Each row of numbers stands for one node and depends on some of the facts below. Use the named rows to name the rest.

Facts:
buta: uses; drukle: points at; deklin: is of sort
(1017) buta:(1897) (568) (772) deklin:posum
(1018) buta:(885) (411) drukle:(1260) deklin:digri
(1050) deklin:digri
(1063) drukle:(1462) deklin:klifles
(1065) buta:(1675) (1429) (209) drukle:(42) deklin:posum
(1067) deklin:digri
(1071) buta:(449) deklin:klifles
(1077) drukle:(1925) deklin:klifles
(1082) buta:(857) drukle:(798) deklin:digri
(1088) drukle:(1604) deklin:digri
(1090) drukle:(65) deklin:posum
(1101) buta:(1485) (204) (1367) (334) (1387) drukle:(1505) deklin:digri
(1108) drukle:(172) deklin:posum
(112) drukle:(1442) deklin:posum
(1136) drukle:(1856) deklin:posum
(1153) buta:(419) deklin:posum
(1175) deklin:posum
(1180) buta:(2042) drukle:(1977) deklin:posum
(1184) drukle:(880) deklin:posum
(1188) drukle:(606) deklin:klifles
(1189) drukle:(727) deklin:klifles
(1210) buta:(1067) deklin:klifles
(122) buta:(588) drukle:(1321) deklin:digri
(1231) deklin:posum
(1236) drukle:(225) deklin:digri
(1237) drukle:(3) deklin:posum
(1260) drukle:(1108) deklin:klifles
(1268) drukle:(1717) deklin:posum
(129) drukle:(314) deklin:posum
(1297) deklin:klifles
(1301) drukle:(1947) deklin:posum
(1303) buta:(1370) (2041) deklin:posum
(1306) drukle:(1429) deklin:digri
(1321) drukle:(540) deklin:posum
(1336) drukle:(1835) deklin:digri
(1338) drukle:(1813) deklin:posum
(1355) drukle:(1761) deklin:digri
(1364) deklin:posum
(1365) deklin:klifles
(1367) drukle:(415) deklin:digri
(1370) deklin:posum
(1377) drukle:(1624) deklin:klifles
(1387) drukle:(112) deklin:klifles
(1388) buta:(1231) (885) drukle:(1652) deklin:digri
(1411) drukle:(775) deklin:digri
(1412) drukle:(1740) deklin:digri
(1415) buta:(1387) drukle:(1411) deklin:posum
(1416) drukle:(1065) deklin:digri
(1429) drukle:(1649) deklin:posum
(1436) drukle:(1583) deklin:digri
(1442) drukle:(1687) deklin:digri
(1444) deklin:klifles
(145) drukle:(955) deklin:klifles
(1456) deklin:klifles
(146) drukle:(970) deklin:klifles
(1462) drukle:(896) deklin:digri
(1484) drukle:(221) deklin:klifles
(1485) drukle:(1669) deklin:digri
(1505) buta:(1816) drukle:(146) deklin:klifles
(1539) drukle:(1355) deklin:digri
(154) deklin:digri
(1545) drukle:(1444) deklin:digri
(1560) buta:(1306) drukle:(1301) deklin:digri
(1580) buta:(1759) (702) drukle:(279) deklin:posum
(1583) deklin:posum
(1586) drukle:(122) deklin:posum
(1595) buta:(469) drukle:(1063) deklin:klifles
(1602) drukle:(154) deklin:posum
(1604) buta:(1897) (1365) drukle:(204) deklin:klifles
(1613) drukle:(1436) deklin:digri
(1614) buta:(1484) drukle:(2041) deklin:posum
(1617) buta:(896) (1462) deklin:klifles
(1624) drukle:(617) deklin:klifles
(1639) buta:(970) (1613) (65) drukle:(346) deklin:klifles
(1641) buta:(317) (1370) (1067) deklin:posum
(1644) buta:(542) drukle:(1071) deklin:klifles
(1648) buta:(1067) drukle:(1595) deklin:digri
(1649) drukle:(129) deklin:posum
(1652) drukle:(1602) deklin:posum
(166) drukle:(1082) deklin:klifles
(1669) buta:(1297) drukle:(1854) deklin:klifles
(1672) buta:(1088) drukle:(1416) deklin:posum
(1675) drukle:(885) deklin:posum
(1678) drukle:(409) deklin:posum
(1687) deklin:klifles
(1717) drukle:(1153) deklin:posum
(172) buta:(1067) drukle:(702) deklin:klifles
(1740) deklin:digri
(175) buta:(1786) (334) drukle:(1999) deklin:posum
(1759) drukle:(298) deklin:klifles
(176) drukle:(786) deklin:digri
(1761) buta:(1364) (1411) drukle:(175) deklin:posum
(1766) buta:(469) drukle:(411) deklin:digri
(1767) drukle:(537) deklin:klifles
(1786) drukle:(552) deklin:posum
(18) buta:(1237) (1184) deklin:digri
(1802) drukle:(1306) deklin:klifles
(1805) buta:(1088) (1355) drukle:(2048) deklin:posum
(1813) buta:(1321) drukle:(1617) deklin:digri
(1816) drukle:(1957) deklin:digri
(1835) buta:(1050) drukle:(882) deklin:posum
(1848) deklin:klifles
(1854) drukle:(1088) deklin:klifles
(1856) buta:(1370) (1184) (2041) drukle:(1188) deklin:posum
(1863) deklin:klifles
(1896) drukle:(821) deklin:digri
(1897) drukle:(2040) deklin:klifles
(1925) deklin:posum
(1947) drukle:(449) deklin:klifles
(1957) drukle:(542) deklin:klifles
(1977) buta:(307) (65) drukle:(209) deklin:posum
(1987) buta:(1236) (1429) drukle:(647) deklin:posum
(1999) drukle:(629) deklin:klifles
(202) drukle:(987) deklin:klifles
(2023) drukle:(1367) deklin:klifles
(204) drukle:(588) deklin:posum
(2040) drukle:(730) deklin:posum
(2041) drukle:(1412) deklin:posum
(2042) drukle:(1580) deklin:digri
(2048) drukle:(317) deklin:digri
(209) deklin:digri
(221) drukle:(289) deklin:posum
(225) drukle:(254) deklin:digri
(233) buta:(334) drukle:(1863) deklin:digri
(253) drukle:(202) deklin:klifles
(254) drukle:(1485) deklin:posum
(255) drukle:(1678) deklin:posum
(267) drukle:(496) deklin:posum
(279) buta:(1188) (540) drukle:(1077) deklin:klifles
(289) buta:(154) (1816) deklin:digri
(298) buta:(65) deklin:klifles
(3) buta:(2023) (1136) drukle:(1090) deklin:posum
(301) buta:(1484) (462) drukle:(926) deklin:posum
(307) drukle:(1136) deklin:posum
(314) drukle:(1672) deklin:posum
(317) drukle:(334) deklin:klifles
(322) drukle:(1237) deklin:posum
(334) drukle:(752) deklin:digri
(340) buta:(542) drukle:(1675) deklin:posum
(346) buta:(1321) (1260) drukle:(875) deklin:posum
(409) deklin:posum
(411) drukle:(1767) deklin:digri
(412) buta:(1336) deklin:klifles
(415) drukle:(1456) deklin:posum
(419) drukle:(1189) deklin:klifles
(42) buta:(1848) (209) drukle:(639) deklin:posum
(447) buta:(1897) (1184) (1175) drukle:(762) deklin:posum
(449) drukle:(1644) deklin:posum
(462) deklin:posum
(469) drukle:(525) deklin:digri
(496) buta:(322) drukle:(145) deklin:klifles
(525) buta:(1237) drukle:(1067) deklin:klifles
(537) buta:(702) (2040) deklin:posum
(540) drukle:(1180) deklin:posum
(542) deklin:klifles
(551) drukle:(1786) deklin:posum
(552) drukle:(760) deklin:klifles
(568) deklin:klifles
(588) drukle:(1388) deklin:posum
(606) drukle:(322) deklin:posum
(617) buta:(1429) deklin:klifles
(629) drukle:(1560) deklin:digri
(639) buta:(1740) drukle:(1766) deklin:digri
(647) drukle:(469) deklin:posum
(65) drukle:(419) deklin:klifles
(659) buta:(1268) (1897) (254) drukle:(447) deklin:posum
(702) drukle:(1338) deklin:digri
(725) buta:(202) (322) (568) deklin:posum
(727) drukle:(1268) deklin:posum
(730) drukle:(1545) deklin:klifles
(742) buta:(1189) drukle:(233) deklin:klifles
(752) drukle:(166) deklin:digri
(760) buta:(317) (1077) (1231) drukle:(1897) deklin:posum
(762) drukle:(1387) deklin:digri
(772) drukle:(742) deklin:posum
(775) deklin:digri
(786) buta:(225) drukle:(860) deklin:digri
(796) drukle:(1050) deklin:digri
(798) deklin:klifles
(821) deklin:klifles
(832) drukle:(1759) deklin:posum
(857) deklin:digri
(860) buta:(307) (317) (552) drukle:(1896) deklin:digri
(875) drukle:(1805) deklin:posum
(880) buta:(419) deklin:posum
(882) buta:(752) (1260) drukle:(255) deklin:posum
(885) drukle:(659) deklin:posum
(896) drukle:(1415) deklin:digri
(906) buta:(254) deklin:klifles
(926) drukle:(1648) deklin:klifles
(94) drukle:(1297) deklin:klifles
(955) drukle:(1614) deklin:posum
(964) drukle:(1802) deklin:digri
(970) drukle:(1236) deklin:posum
(987) buta:(772) drukle:(1639) deklin:klifles

Known rows:
[ 21 -14   4 -43 -11  14 -12 -34 -19   6 -10 -12   8 -10   8   1   2 -14
  -8   5 -43   0  -2  -5 -21   8]: (772)
[  5  -3   8   2  12   5  11   6  16   1   7  -6 -12  17 -10  -8  -9  11
 -11  -7 -11  11   4   0   8  -8]: (1355)
[-18  -5 -13 -16 -10   7 -16  11   3  -4  12  17  10   4  26   4   5   9
  17   3  28  19 -33   3 -18   7]: (42)
[ -4  13 -25 -11  12 -15 -15  14  -7  -3  -6  -4  -9   9  10  13  -2 -16
   1  15  -3 -10  -6  -7  -5  10]: (1854)
[ 17  -5   7   8  -1 -10   6 -15   7   5  21 -12   8  -5   1  -1 -17  32
  -4   5  -1 -12  44   6   3  -1]: (885)
[-11   9 -14  -6  -6  -1  -6   7  -7   7  -2  12  10 -11  16  14   9   2
  16  -8  14   7 -25   3  -7   9]: (1761)
[ -9   7 -15  -7  -2  -1  -7   3  -4   6  -1   8  11  -6  19  13   9   3
  14  -7   7   6 -21   4  -7   9]: (1614)
[  5  -4 -20  -4   8 -23  -8  -5  -8   9   8  -8  11  -9  26  20 -12  24
  -6   5   0 -17  26  -3 -12  10]: (970)
[-12  21   0  19  11 -10   1 -24 -20   6 -18   6   8  22  23  27  26   9
   8 -14 -43 -16   3   2  -2  -9]: (1786)
[ 34 -14  20 -19 -16  11  -1 -37  -3   6   4 -16   2 -18 -17 -12 -15   7
 -10  13 -30 -12  32   1  -9  -7]: (1184)
[  6   5   2  25 -21 -12   6   6   0   7   9   5  12 -34 -11   4 -16  30
  11   5  38 -15  18   6  -2  -6]: (1977)
[ -2  16  -1   8 -10   6   3   5  15   7   4  14   0  -9 -12  -6   1  10
  22  -1  17   6 -18  13   6  -7]: (301)
[  5  -4   8   3  12   5  11   5  16   0   5  -6 -12  16 -12  -8  -9  11
 -12  -6 -10   9   5  -1   6  -8]: (2042)
[ -3  30   3  34  23 -10  13  -8   2   9 -27   5 -26  29 -18  14   4  13
  -6  -4 -45 -23   7  -1   3 -34]: (1485)
[ -7  -6  -6  -5  10  -3   2  14  -7   1  -7  -2   0   6  12  14  -1   1
 -12 -13  -4  10 -14 -11 -10   6]: (762)
[ -3  -7   7   3  14   3   1  -9  14 -13  10  -4 -12  18  -4 -20   4 -17
  -9   9  -4  -5  25   4  21  -4]: (542)
[  1   4 -24 -20  16  -8 -11  -8   2   9   2   0  -1   6  24  12   1   6
   1   3 -16  -4   0   2  -8   7]: (588)
[  6  -8   7  23 -30  -5   5  -5  -8   7  -4  12  12 -59 -20  -3 -12  16
   5   9  43 -25  20   2  -8 -12]: (1641)
[-12 -14 -13 -14  17   0  -7 -18   2   2   1   5   5   1  29   3  14  -4
  -4  -7  -8  -4   7   1   0   6]: (1364)
[ -3  -9  -6  20 -17 -21   4  29 -28   5 -11  -3  17 -38   2  26 -18  21
 -13  -5  38 -12   3 -20 -26   6]: (860)
[  3  -6  11  23 -19  -9   2   5 -10  -8  -1  -1   3 -31 -22  -7 -12  -6
  -5  17  34 -23  28  -5   3  -4]: (1210)

Name these rows:
No name comes twice in this set of rows, the named rows included.
[-11  14  -5  14 -15 -14   4  27 -33  -6   3  -4  14 -26   9  26  -7  -3
   3  -3  40  -8   4  -9   0  21] -> (1639)
[  9   6   9 -27 -26  16  -6  -1 -37  -5 -17  -8   2 -22  -9   8   2 -39
   0   6  -9   3 -22 -11 -11  16] -> (987)
[ 36  -9  28 -28 -17  17  -4 -29 -11  -7  -2 -26  -8   3 -29 -20 -12 -25
 -14  22 -44  -4  21  -5  -4  -1] -> (1897)
[  0  37   1  29  15  -8   6 -26   3  12 -16  10 -16  23  -8  12  14  18
  13   1 -45 -28  12  12   9 -31] -> (204)
[-13 -33 -14 -24  32   3  -2   3  13  -4   7  -2  -7  13  26  -6   2  -9
 -27 -11  -2  13   3  -9   1  12] -> (209)
[ 17   5  16   1 -29   6  -1   1 -13  -6  -7  -6  -2 -20 -33 -10  -9 -17
   4  18   8  -8   0  -3  -3  -4] -> (525)
[ -6  27  27  32  20   5  32 -18 -11   3 -11  -4 -18  32  -8  17  10  12
 -13 -26 -52  -9  22   1  20 -21] -> (334)
[  1  -1 -10  13 -25 -20  -4  10 -26   9  -2   2  26 -45  12  25  -9  24
   6   0  37 -17   7  -7 -21   9] -> (760)
[  9 -14  18   5 -23  15   8  -1  -8   2 -22   8  -8 -42 -38 -13 -10  -9
 -12   4  15  -8  -8 -10 -13 -17] -> (18)
[ -5  -3   5  29  -9 -12   4  10  -2  -9   5   3   2 -21 -14  -8  -8  -2
  -3  13  41 -21  29  -1  10  -4] -> (298)
[ -3  -3 -17  13  -5 -23   0  27 -19   8 -13  -2   6 -30   3  24 -19  18
 -13   0  29 -14  -1 -19 -25   3] -> (1388)
[ 14 -33  16  10   9  -7  12 -14   2  -2   6 -15  -5 -13 -10  -9 -20  16
 -38   2  -4 -21  56 -12  -2 -10] -> (1067)
[ -7  22  20  39  14  -3  19 -10  -4   2 -22   3 -14  32 -15  11  13  14
  -6 -15 -43 -12   8   0   7 -31] -> (1367)
[ 13   6  12  21 -26 -12   2  13 -14  -6   3 -10   6 -23 -24  -1 -20   4
   1  17  28 -16  21  -5  -2   0] -> (172)

The same nodes again, as new rows of numbers:
Some rows with their names:
[  8  11  -1   7   3  -7   4  -4  -4  19 -10 -18  -2   0  -4]: (875)
[  5   5  -6   4   4   1   5  -4  -2  11  -3 -15   0   1 -11]: (955)
[  5   6  -7   5   4   1   5  -5  -2  11  -3 -15   0   0 -11]: (255)
[ -5 -11  -4  14  -5 -26  -6  -2 -11 -12  13   7   3 -22  -1]: (289)
[  4  -8  -1 -14  10   1  -8   8   4  -7  16  -3  -4   1  11]: (1456)
[-23 -22  -6  13 -50  25 -22 -10 -11  10   9 -17   3  27  17]: (1485)
[ 18   1  16   6 -21  44 -15 -20  20   0 -16  14  -5  22 -31]: (254)
[ 18   2  13 -31  -8  29 -21   3  15 -18 -23  32 -19  10   0]: (568)
[  4  -1 -10  -7  20  11  16 -23 -22  14 -21   3  -4  13  -5]: (1136)
[-34 -20  32  16  -4  14 -26   0   1  43  22  26   0  13 -25]: (1236)
[ 5 -7  3 -9 10 -3 -7  2  4  1 10  0 -7  2 16]: (1377)
[  0  -5   6   2 -10   9  -1  -1 -21  14   2  22   3  -8   6]: (1336)
[  5   2 -10  15   8 -25   4 -11   4   4  -2 -24  -3  -9 -10]: (1761)
[-34   0  11 -11  28 -24 -28  19  15  12  19   2 -18   3 -10]: (617)
[-10   9  -4  11  14 -31  24 -31  20 -41 -47  13  -1   9  -8]: (1856)
[ 14   2  13 -26  -7  20 -19   1  20 -23 -22  29 -17   8   1]: (1365)
[  5  -8   1 -12  10   0  -7   6   4  -4  13  -2  -6   0  12]: (730)
[ -1  -7   3  -2 -10  11  -2   4 -22   8   5  20   6  -9   2]: (1411)
[ -4  -9   2  -2  -6 -11   0   5 -20   0  -5  13   4 -14   2]: (1416)
[  4  -8   0 -13   9   0  -8   8   3  -7  15  -3  -4   1  10]: (1863)
[ -4  -8   1   4  -9  -4  -3   1 -16   1   4  15   4 -13   1]: (1442)

Rows to name:
No name comes twice in this set of rows, the named rows included.
[  0   9  15  17  15 -44  10   4  20 -13   5 -13   9  -3  36] -> (1639)
[-27 -18 -20   7 -39 -20 -14  -3 -11  -5  -8 -25  -3   6  21] -> (233)
[ -9  15   6   1  19  20  50 -16  -5   2 -29  16  22  28  10] -> (307)
[-26   2  17 -21  23   5 -23  21   5  28  13  14 -15  14  -3] -> (1848)
[  8  -7   2 -20   8  15  -7  11  -3   0  15   2  -3   6  11] -> (1297)
[  0  24  13  -5  -8  35  28   3  14  -8 -30  14  18  22  -8] -> (1370)
[ 21  19   7 -19 -28  16  -5  21  21  -2 -34  -1  -8  -8 -28] -> (1268)
[  4   5 -13  -2   3  -1  17  -4   3  20  -7  -7  -7  -7  -7] -> (314)
[ -7  -2  21  -3  -2  -3  10  18 -30 -18 -14   7  35   7   4] -> (411)
[  3 -13  -2 -22  27   9   3 -13 -15   2  -6  18  -9  14  20] -> (1188)
[-13 -24 -15  -1  -3  -8   4   1 -11 -19  15  17   4 -20 -14] -> (1082)

